Below is a small trained network, with its code and all its weights. Each question gives an input and a class and asks what happens when units are switched off, that is, made to give their printed mean instead of their output.

import numpy as np


def w(rows, s, z=0):
    codes = np.array(rows[::2]) - 128.0
    scale = np.full(codes.shape[1], s)
    scale[-1] = z or s
    return codes * scale


def f(y):
    return y / 2 * (1 + np.tanh(0.7978845608 * (y + 0.044715 * y**3)))


def log_softmax(a):
    a = a - a.max(-1, keepdims=True)
    return a - np.log(np.exp(a).sum(-1, keepdims=True))


def net(x, mask):
    res = np.array(x, float).reshape(1, 7) / 4 @ E
    y = f(res @ A[0][:, :-1].T + A[0][:, -1])
    res = res + np.where(mask, y, B[0][:, -1]) @ B[0][:, :-1]
    return log_softmax(res[-1] @ U[:, :-1].T + U[:, -1])


A, B = {}, {}
E = w([
[125,127,137,51,108,104,98,192,158,116,188],'x0',
[128,128,129,128,128,129,126,127,128,128,128],'x1',
[162,123,143,114,89,72,163,110,113,212,133],'x2',
[149,4,65,132,127,131,137,130,126,122,142],'x3',
[129,128,128,128,127,128,129,128,128,127,128],'x4',
[126,127,128,129,128,128,127,129,128,128,128],'x5',
[128,128,128,127,129,127,126,126,129,128,128],'x6',
],0.018)
A[0] = w([
[124,129,133,51,107,109,102,180,160,117,185,170],'n0',
[136,115,122,124,121,120,133,124,123,137,134,106],'n1',
[131,119,121,119,125,121,125,138,136,124,139,109],'n2',
[114,132,119,139,155,165,103,138,129,62,128,240],'n3',
[122,157,147,126,128,126,126,129,133,134,121,192],'n4',
[119,129,123,138,148,154,114,140,132,88,126,207],'n5',
[154,124,140,113,89,77,158,113,116,215,132,175],'n6',
[127,114,119,115,125,128,123,136,133,124,139,104],'n7',
[130,130,121,187,140,141,150,86,106,134,81,249],'n8',
[125,138,133,125,130,129,119,129,124,125,128,154],'n9',
[133,116,124,126,121,118,139,126,126,139,133,112],'n10',
[128,125,124,114,126,127,121,138,133,124,141,117],'n11',
[116,178,154,126,124,123,121,129,126,131,117,232],'n12',
[151,7,64,133,129,131,135,131,125,121,142,162],'n13',
],0.018,0.011)
B[0] = w([
[136,132,146,93,112,83,104,183,113,93,159,230],'n0',
[135,106,125,120,121,122,138,124,131,134,142,137],'n1',
[131,117,125,127,117,116,129,131,124,126,137,138],'n2',
[58,130,121,114,134,152,97,138,165,92,122,211],'n3',
[131,176,152,134,141,124,121,129,127,130,116,167],'n4',
[85,130,116,121,127,144,109,136,155,105,116,183],'n5',
[216,133,149,144,128,106,153,115,78,155,131,209],'n6',
[128,112,120,129,120,116,126,134,120,125,137,139],'n7',
[123,132,113,151,155,191,150,66,145,153,103,215],'n8',
[126,140,137,121,136,133,123,133,137,126,129,140],'n9',
[141,112,126,124,125,126,138,124,128,134,140,137],'n10',
[126,117,129,125,125,114,125,140,119,123,141,141],'n11',
[137,199,161,125,153,137,119,129,141,128,118,194],'n12',
[118,6,79,132,100,129,135,125,116,127,137,253],'n13',
],0.018,0.03)
U = w([
[40,250,156,168,235,231,114,62,252,128,37,253],'0',
[216,246,216,243,208,154,205,39,92,235,55,204],'1',
[53,243,222,45,159,107,61,223,203,50,149,195],'2',
[236,250,254,98,129,16,119,188,42,136,152,116],'3',
[15,56,29,200,130,225,141,62,202,109,61,101],'4',
[205,55,79,240,115,161,231,32,68,241,115,80],'5',
[30,60,66,74,67,91,70,215,148,47,174,47],'6',
[231,57,122,93,51,20,166,177,45,139,202,24],'7',
],0.0046,0.0027)

Each question gives the input, the list of numbers given to net, and the class t.
The units are the neurons (one row each of A and B). Each row of codes is followed by its name. A weight is (code - 128) times the scale printed after its matrix; where a second scale follows, it is the last column's (A, B and U).
mask holds one flag per neuron, in row order. A switched-off neuron (its flag False) gives its mean, the last column of its row in B, instead of its output. The means were averaged over made-up inputs and are rounded, as every weight is.
A unit's drop is (log p(t) with every unit on - log p(t) with that unit switched off) / (log p(t) with every unit on - log p(t) with every unit switched off).
The circuit of an input: a set's keep is (log p(t) with only the set's units on - log p(t) with every unit switched off) / (log p(t) with every unit on - log p(t) with every unit switched off). Starting from the 12 units with the biggest drops (on a tie, the unit counted first), units are removed one at a time, each time the one whose removal leaves the highest keep (on an exact tie, the one counted first), for as long as the keep stays at least 0.8.
circuit, biggest first: the units of the circuit, biggest drop first
unit that matters most: the unit with the biggest drop
top k neurons: the k neurons with the biggest drops, biggest first
drop of u: that unit's drop, to one decimal
input [1,6,1,-4,4,0,-1], class 3: top 3 neurons	(n8; n3; n5)
input [-8,8,1,-5,-1,6,5], class 1: unit that matters most	n3
input [-1,8,0,0,8,-7,-7], class 0: top 2 neurons	(n13; n6)
input [6,7,0,-2,8,-2,0], class 2: top 2 neurons	(n6; n13)
input [1,3,2,1,-4,-1,6], class 7: top 2 neurons	(n8; n12)
input [1,1,1,7,3,0,3], class 7: top 3 neurons	(n8; n3; n5)
input [-1,-4,6,1,4,4,-8], class 5: top 2 neurons	(n0; n12)
input [6,-2,0,-1,7,3,-3], class 2: top 2 neurons	(n13; n6)
input [-7,6,1,-2,-1,5,-8], class 1: top 2 neurons	(n3; n13)
input [-5,-7,0,-3,-8,-1,-4], class 0: top 2 neurons	(n6; n13)
input [8,-3,1,2,-7,-8,6], class 7: top 2 neurons	(n3; n5)
input [1,-1,-1,-5,3,0,2], class 2: top 2 neurons	(n8; n6)
input [4,2,1,-8,4,3,-3], class 3: top 2 neurons	(n3; n5)
input [-3,-8,-3,0,-5,-2,-6], class 0: circuit, biggest first	(n13)
input [-6,1,-5,-2,-3,6,2], class 0: drop of n13	0.4
input [7,6,3,-2,1,6,-2], class 3: drop of n13	0.2
input [5,3,-1,-3,1,-1,4], class 2: drop of n13	0.1
input [3,2,1,-4,4,-3,8], class 3: drop of n3	0.4
